Below is a small trained network, with its code and all its weights. Each question gives an input and a target symbol and asks what happens when units are switched off, that is, made to give their printed mean instead of their output.

import numpy as np


def w(rows, s, z=0):
    codes = np.array(rows[::2]) - 128.0
    scale = np.full(codes.shape[1], s)
    scale[-1] = z or s
    return codes * scale


def f(y):
    return y / 2 * (1 + np.tanh(0.7978845608 * (y + 0.044715 * y**3)))


def softmax(a):
    e = np.exp(a - a.max(-1, keepdims=True))
    return e / e.sum(-1, keepdims=True)


def log_softmax(a):
    a = a - a.max(-1, keepdims=True)
    return a - np.log(np.exp(a).sum(-1, keepdims=True))


def net(x, mask):
    ids = ['Γαεζθλξσ'.index(c) for c in x.split()]
    T = len(ids)
    res = E[ids] + P[:T]
    r = res
    for j in range(2):
        rows = slice(4 * j, 4 * j + 4)
        q, k, v = (r @ M[0][rows].T for M in (Q, K, V))
        z = softmax(np.where(np.tri(T) > 0, q @ k.T / 4**0.5, -1e9)) @ v
        o = O[0][rows]
        res = res + np.where(mask[j], z, o[:, -1]) @ o[:, :-1]
    y = f(res @ A[0][:, :-1].T + A[0][:, -1])
    res = res + np.where(mask[2:6], y, B[0][:, -1]) @ B[0][:, :-1]
    return log_softmax(res[-1] @ U[:, :-1].T + U[:, -1])


Q, K, V, O, A, B = {}, {}, {}, {}, {}, {}
E = w([
[48,135,53,113,63,103],'Γ',
[171,127,157,2,117,182],'α',
[55,146,160,98,99,161],'ε',
[150,209,94,109,198,79],'ζ',
[54,203,184,125,187,214],'θ',
[110,53,135,142,252,236],'λ',
[119,138,66,112,174,175],'ξ',
[126,123,139,52,92,101],'σ',
],0.013)
P = w([
[214,255,201,254,79,135],'0',
[133,212,130,188,92,139],'1',
[91,207,148,165,146,145],'2',
[75,170,151,136,173,143],'3',
[63,136,148,104,195,131],'4',
[34,105,128,83,208,128],'5',
[28,76,112,50,219,116],'6',
[4,9,112,18,211,136],'7',
[27,64,82,21,252,110],'8',
],0.0059)
Q[0] = w([
[133,152,73,68,103,144],'H0',
[214,64,220,218,1,102],'H0',
[124,180,122,75,124,110],'H0',
[124,80,106,142,83,100],'H0',
[107,189,165,102,133,89],'H1',
[56,246,162,104,127,171],'H1',
[213,112,129,95,135,131],'H1',
[90,94,176,95,60,160],'H1',
],0.0096)
K[0] = w([
[151,81,140,133,173,141],'H0',
[212,177,140,255,70,168],'H0',
[64,58,148,149,149,177],'H0',
[210,121,87,171,135,101],'H0',
[180,137,129,137,150,92],'H1',
[153,100,115,104,193,63],'H1',
[164,129,174,120,102,135],'H1',
[74,155,150,35,81,95],'H1',
],0.0097)
V[0] = w([
[57,219,160,137,65,18],'H0',
[214,188,115,107,101,2],'H0',
[230,148,149,15,76,143],'H0',
[37,78,154,65,26,168],'H0',
[94,101,159,199,153,174],'H1',
[202,165,254,104,117,116],'H1',
[136,194,222,246,63,120],'H1',
[157,38,170,142,96,172],'H1',
],0.0081)
O[0] = w([
[193,60,54,79,95,70,66],'H0',
[179,151,71,54,175,81,2],'H0',
[218,215,211,52,164,107,52],'H0',
[157,58,201,152,80,89,74],'H0',
[83,84,166,115,161,107,162],'H1',
[146,126,172,166,2,168,114],'H1',
[89,131,163,110,2,112,103],'H1',
[114,129,160,152,189,94,18],'H1',
],0.0089,0.0055)
A[0] = w([
[123,80,72,110,127,114,157],'N0',
[143,205,123,111,183,182,142],'N1',
[86,102,194,253,180,156,253],'N2',
[96,111,198,173,166,159,176],'N3',
],0.0075,0.0035)
B[0] = w([
[190,90,30,253,42,58,140],'N0',
[69,237,86,72,186,210,172],'N1',
[147,209,137,96,37,31,254],'N2',
[103,230,56,64,92,37,205],'N3',
],0.005,0.017)
U = w([
[174,87,175,87,134,67,238],'Γ',
[162,150,220,76,166,152,73],'α',
[150,93,114,152,106,59,105],'ε',
[83,113,115,146,178,254,192],'ζ',
[120,86,178,124,108,127,187],'θ',
[118,167,159,194,91,169,81],'λ',
[89,141,154,124,170,120,2],'ξ',
[167,152,92,88,166,110,132],'σ',
],0.0089,0.0058)

Each question gives the input, a string of symbols that net reads in full, and the target symbol t.
The units are the heads (4 rows each of Q, K, V and O) and the neurons (one row each of A and B). Each row of codes is followed by its name. A weight is (code - 128) times the scale printed after its matrix; where a second scale follows, it is the last column's (O, A, B and U).
mask holds one flag per unit, heads first, then neurons. A switched-off unit (its flag False) gives its mean, the last column of its rows in O or B, instead of its output. The means were averaged over made-up inputs and are rounded, as every weight is.
A unit's drop is (log p(t) with every unit on - log p(t) with that unit switched off) / (log p(t) with every unit on - log p(t) with every unit switched off).
The circuit of an input: a set's keep is (log p(t) with only the set's units on - log p(t) with every unit switched off) / (log p(t) with every unit on - log p(t) with every unit switched off). Starting from all 6 units, units are removed one at a time, each time the one whose removal leaves the highest keep (on an exact tie, the one counted first), for as long as the keep stays at least 0.8.
circuit, biggest first: the units of the circuit, biggest drop first
k most important neurons: the k neurons with the biggest drops, biggest first
heads that matter: for each layer, one digit per head in row order, 1 if its drop is at least 0.15 and else 0, layers parted by /
drop of u: that unit's drop, to one decimal
input λ ζ σ, target ζ: most important neuron	(N2)
input ζ θ ζ ζ ξ ζ, target ζ: heads that matter	00
input ζ ζ Γ Γ ζ, target ε: circuit, biggest first	(H0 N0)
input α ζ ζ θ θ λ ζ ζ Γ, target ζ: heads that matter	01
input θ ξ ζ ζ ζ α ζ, target α: 2 most important neurons	(N3 N0)
input ζ ζ ξ, target ζ: heads that matter	10
input ξ ζ ε ξ ξ ξ λ, target ξ: heads that matter	11
input ζ ξ ξ λ ζ ξ σ ξ λ, target σ: heads that matter	01
input Γ ξ λ θ ζ ζ, target ζ: circuit, biggest first	(N2 N3 H0)
input ζ ξ λ λ, target ξ: circuit, biggest first	(N2 H1 N3 H0)
input λ ζ Γ, target ζ: heads that matter	00
input ζ ζ λ ζ λ Γ ε λ Γ, target λ: heads that matter	10
input λ ξ λ ζ Γ ζ ζ σ ζ, target Γ: 2 most important neurons	(N1 N3)
input λ ζ α, target ζ: circuit, biggest first	(N2)
input ζ ζ ζ ζ λ ξ, target λ: 2 most important neurons	(N2 N3)
input σ σ ε, target θ: 2 most important neurons	(N2 N3)
input λ λ α, target λ: heads that matter	11
input ξ ζ σ ζ λ ξ λ λ σ, target λ: heads that matter	10
input λ ζ Γ α ζ ζ λ θ, target λ: heads that matter	10
input Γ α ζ ζ σ ζ α α, target α: circuit, biggest first	(H0)
input Γ ζ σ, target Γ: 2 most important neurons	(N1 N3)
input λ λ ξ ζ λ ζ λ ζ, target ξ: 3 most important neurons	(N2 N3 N0)
input ξ α ξ λ ζ, target λ: drop of H0	1.6
input ζ ζ ζ α σ ζ ζ Γ Γ, target ε: drop of H0	1.8
input ζ Γ ζ λ θ ζ λ λ ζ, target λ: drop of N2	0.3
input λ λ λ, target λ: drop of H0	1.2
input ξ θ ζ θ Γ, target ε: circuit, biggest first	(H0)
